Below is a small trained network, with its code and all its weights. Each question gives an input and a target symbol and asks what happens when units are switched off, that is, made to give their printed mean instead of their output.

import numpy as np


def w(rows, s, z=0):
    codes = np.array(rows[::2]) - 128.0
    scale = np.full(codes.shape[1], s)
    scale[-1] = z or s
    return codes * scale


def f(y):
    return np.maximum(y, 0)


def softmax(a):
    e = np.exp(a - a.max(-1, keepdims=True))
    return e / e.sum(-1, keepdims=True)


def log_softmax(a):
    a = a - a.max(-1, keepdims=True)
    return a - np.log(np.exp(a).sum(-1, keepdims=True))


def net(x, mask):
    ids = ['Δαβγεζηθλσφ'.index(c) for c in x.split()]
    T = len(ids)
    res = E[ids] + P[:T]
    r = res
    for j in range(2):
        rows = slice(2 * j, 2 * j + 2)
        q, k, v = (r @ M[0][rows].T for M in (Q, K, V))
        z = softmax(np.where(np.tri(T) > 0, q @ k.T / 2**0.5, -1e9)) @ v
        o = O[0][rows]
        res = res + np.where(mask[j], z, o[:, -1]) @ o[:, :-1]
    y = f(res @ A[0][:, :-1].T + A[0][:, -1])
    res = res + np.where(mask[2:14], y, B[0][:, -1]) @ B[0][:, :-1]
    return log_softmax(res[-1] @ U[:, :-1].T + U[:, -1])


Q, K, V, O, A, B = {}, {}, {}, {}, {}, {}
E = w([
[36,45,161],'Δ',
[171,102,137],'α',
[105,89,79],'β',
[149,81,2],'γ',
[131,43,136],'ε',
[72,95,198],'ζ',
[101,108,82],'η',
[96,92,94],'θ',
[50,23,82],'λ',
[189,109,153],'σ',
[2,230,209],'φ',
],0.012)
P = w([
[96,254,166],'0',
[35,134,26],'1',
[72,114,77],'2',
[73,96,90],'3',
[54,81,134],'4',
[67,71,135],'5',
[21,76,187],'6',
],0.0081)
Q[0] = w([
[68,211,197],'h0',
[183,162,88],'h0',
[187,168,82],'h1',
[37,2,99],'h1',
],0.0083)
K[0] = w([
[78,107,122],'h0',
[136,137,82],'h0',
[113,95,139],'h1',
[114,251,159],'h1',
],0.017)
V[0] = w([
[135,110,184],'h0',
[70,155,173],'h0',
[76,8,155],'h1',
[171,140,7],'h1',
],0.018)
O[0] = w([
[119,95,98,106],'h0',
[162,169,83,220],'h0',
[58,187,5,94],'h1',
[23,129,161,9],'h1',
],0.012)
A[0] = w([
[137,187,97,80],'n0',
[193,77,120,2],'n1',
[183,60,233,139],'n2',
[36,79,100,226],'n3',
[225,33,129,71],'n4',
[214,40,58,186],'n5',
[7,254,153,21],'n6',
[178,98,125,48],'n7',
[128,195,89,92],'n8',
[109,125,142,130],'n9',
[142,177,142,119],'n10',
[36,97,118,177],'n11',
],0.0085,0.003)
B[0] = w([
[135,125,153,154],'n0',
[112,184,139,192],'n1',
[95,41,73,204],'n2',
[81,138,86,170],'n3',
[86,150,135,239],'n4',
[179,126,174,251],'n5',
[247,178,188,163],'n6',
[104,164,146,176],'n7',
[136,97,153,159],'n8',
[132,138,128,133],'n9',
[149,116,144,140],'n10',
[96,169,110,163],'n11',
],0.015,0.017)
U = w([
[144,106,146,79],'Δ',
[228,126,170,167],'α',
[174,41,159,191],'β',
[161,90,123,111],'γ',
[246,56,27,85],'ε',
[182,46,119,113],'ζ',
[59,172,254,124],'η',
[162,73,117,81],'θ',
[199,62,175,3],'λ',
[189,91,60,89],'σ',
[175,176,36,189],'φ',
],0.007,0.0043)

Each question gives the input, a string of symbols that net reads in full, and the target symbol t.
The units are the heads (2 rows each of Q, K, V and O) and the neurons (one row each of A and B). Each row of codes is followed by its name. A weight is (code - 128) times the scale printed after its matrix; where a second scale follows, it is the last column's (O, A, B and U).
mask holds one flag per unit, heads first, then neurons. A switched-off unit (its flag False) gives its mean, the last column of its rows in O or B, instead of its output. The means were averaged over made-up inputs and are rounded, as every weight is.
A unit's drop is (log p(t) with every unit on - log p(t) with that unit switched off) / (log p(t) with every unit on - log p(t) with every unit switched off).
The circuit of an input: a set's keep is (log p(t) with only the set's units on - log p(t) with every unit switched off) / (log p(t) with every unit on - log p(t) with every unit switched off). Starting from the 12 units with the biggest drops (on a tie, the unit counted first), units are removed one at a time, each time the one whose removal leaves the highest keep (on an exact tie, the one counted first), for as long as the keep stays at least 0.8.
circuit, biggest first: the units of the circuit, biggest drop first
k most important neurons: the k neurons with the biggest drops, biggest first
heads that matter: for each layer, one digit per head in row order, 1 if its drop is at least 0.15 and else 0, layers parted by /
drop of u: that unit's drop, to one decimal
input ζ β λ λ ε φ ζ, target α: heads that matter	01
input λ ζ ζ η ζ β, target φ: heads that matter	01
input σ α ε α α ζ ζ, target β: heads that matter	01
input ζ λ φ Δ, target α: circuit, biggest first	(h1, n2, n5)
input γ ε ε Δ Δ α η, target η: circuit, biggest first	(h1)
input φ λ λ λ γ λ ε, target β: circuit, biggest first	(n2, h1, n4)
input Δ λ λ σ Δ ζ, target ε: circuit, biggest first	(h1, n4)
input λ ζ γ, target φ: heads that matter	11
input Δ ζ λ, target ε: 3 most important neurons	(n4, n1, n7)
input γ Δ λ φ, target α: 3 most important neurons	(n6, n4, n2)
input ζ ζ λ γ θ, target α: 3 most important neurons	(n2, n5, n3)
input ζ λ λ λ η φ φ, target α: heads that matter	00
input λ λ γ β α, target φ: heads that matter	01
input λ ε Δ λ φ ε, target α: circuit, biggest first	(h1, n5, n2)
input σ γ σ γ β γ, target β: circuit, biggest first	(h1, n2, h0)
input λ Δ λ λ γ σ θ, target φ: circuit, biggest first	(h1)
input λ ζ ζ, target φ: 2 most important neurons	(n5, n2)
input σ λ Δ, target β: circuit, biggest first	(h1, n2)
input λ λ η, target φ: 3 most important neurons	(n5, n3, n11)
input ζ β η λ, target α: 3 most important neurons	(n5, n2, n3)
input Δ λ σ β, target ε: 2 most important neurons	(n4, n1)
input φ λ γ, target α: heads that matter	00
input γ σ ε θ ε, target η: most important neuron	(n11)
input Δ α θ λ γ Δ, target ε: drop of h1	0.7
input γ σ σ, target η: drop of h0	0.1
